Here is a tiny trained network, its code and every weight. The questions are about switching its units off for an input and a class, where a switched-off unit gives its printed mean instead of its output.

import numpy as np


def w(rows, s, z=0):
    codes = np.array(rows[::2]) - 128.0
    scale = np.full(codes.shape[1], s)
    scale[-1] = z or s
    return codes * scale


def f(y):
    return np.maximum(y, 0)


def log_softmax(a):
    a = a - a.max(-1, keepdims=True)
    return a - np.log(np.exp(a).sum(-1, keepdims=True))


def net(x, mask):
    res = np.array(x, float).reshape(1, 7) / 4 @ E
    y = f(res @ A[0][:, :-1].T + A[0][:, -1])
    res = res + np.where(mask, y, B[0][:, -1]) @ B[0][:, :-1]
    return log_softmax(res[-1] @ U[:, :-1].T + U[:, -1])


A, B = {}, {}
E = w([
[87,56,173],'x0',
[159,187,254],'x1',
[172,82,107],'x2',
[76,239,131],'x3',
[22,70,195],'x4',
[9,139,87],'x5',
[97,90,76],'x6',
],0.0049)
A[0] = w([
[133,114,116,191],'N0',
[113,84,120,134],'N1',
[143,128,40,150],'N2',
[115,121,156,160],'N3',
[173,187,137,96],'N4',
[113,114,137,202],'N5',
[100,111,166,253],'N6',
[118,128,148,165],'N7',
[101,77,139,41],'N8',
[131,124,130,96],'N9',
[117,75,137,200],'N10',
[159,164,141,138],'N11',
[180,100,148,141],'N12',
[50,169,184,194],'N13',
[249,43,179,166],'N14',
[174,189,138,108],'N15',
[136,120,57,134],'N16',
[128,123,131,114],'N17',
[133,123,80,136],'N18',
[114,130,152,187],'N19',
],0.015,0.0044)
B[0] = w([
[99,189,82,165],'N0',
[118,114,84,167],'N1',
[69,136,45,195],'N2',
[93,111,132,157],'N3',
[215,138,85,173],'N4',
[89,223,71,170],'N5',
[36,185,96,202],'N6',
[108,132,138,153],'N7',
[148,90,87,153],'N8',
[126,134,122,128],'N9',
[79,116,75,190],'N10',
[186,163,101,166],'N11',
[134,150,184,179],'N12',
[91,214,202,210],'N13',
[127,231,253,255],'N14',
[220,141,85,178],'N15',
[82,108,76,180],'N16',
[126,139,118,129],'N17',
[98,138,83,165],'N18',
[95,151,134,163],'N19',
],0.031,0.0087)
U = w([
[104,175,180,250],'0',
[138,99,45,45],'1',
[165,8,204,53],'2',
[254,155,154,51],'3',
],0.0055,0.0017)

Each question gives the input, the list of numbers given to net, and the class t.
The units are the neurons (one row each of A and B). Each row of codes is followed by its name. A weight is (code - 128) times the scale printed after its matrix; where a second scale follows, it is the last column's (A, B and U).
mask holds one flag per neuron, in row order. A switched-off neuron (its flag False) gives its mean, the last column of its row in B, instead of its output. The means were averaged over made-up inputs and are rounded, as every weight is.
A unit's drop is (log p(t) with every unit on - log p(t) with that unit switched off) / (log p(t) with every unit on - log p(t) with every unit switched off).
The circuit of an input: a set's keep is (log p(t) with only the set's units on - log p(t) with every unit switched off) / (log p(t) with every unit on - log p(t) with every unit switched off). Starting from the 12 units with the biggest drops (on a tie, the unit counted first), units are removed one at a time, each time the one whose removal leaves the highest keep (on an exact tie, the one counted first), for as long as the keep stays at least 0.8.
units of the circuit, in order: the units of the circuit, biggest drop first
top k neurons: the k neurons with the biggest drops, biggest first
drop of u: that unit's drop, to one decimal
input [-3,-1,3,6,-3,-1,-2], class 1: units of the circuit, in order : (N14)
input [-1,1,2,6,4,-6,-5], class 3: units of the circuit, in order : (N15 N4 N11)
input [3,1,-8,-8,2,8,5], class 1: top 2 neurons : (N14 N8)
input [-8,-3,-4,1,-6,-2,-6], class 1: top 4 neurons : (N14 N2 N13 N16)
input [-8,0,-6,-1,-7,-1,0], class 3: top 2 neurons : (N15 N4)
input [-6,-4,-7,4,-6,3,-3], class 1: top 2 neurons : (N14 N2)
input [-6,3,6,0,-5,5,0], class 1: drop of N14 : 0.4
input [0,3,6,8,-8,-6,-1], class 3: drop of N1 : 0.0
input [-4,-5,1,3,-6,6,-4], class 1: drop of N4 : 0.0
input [-8,2,4,4,-5,5,2], class 1: drop of N14 : 0.2
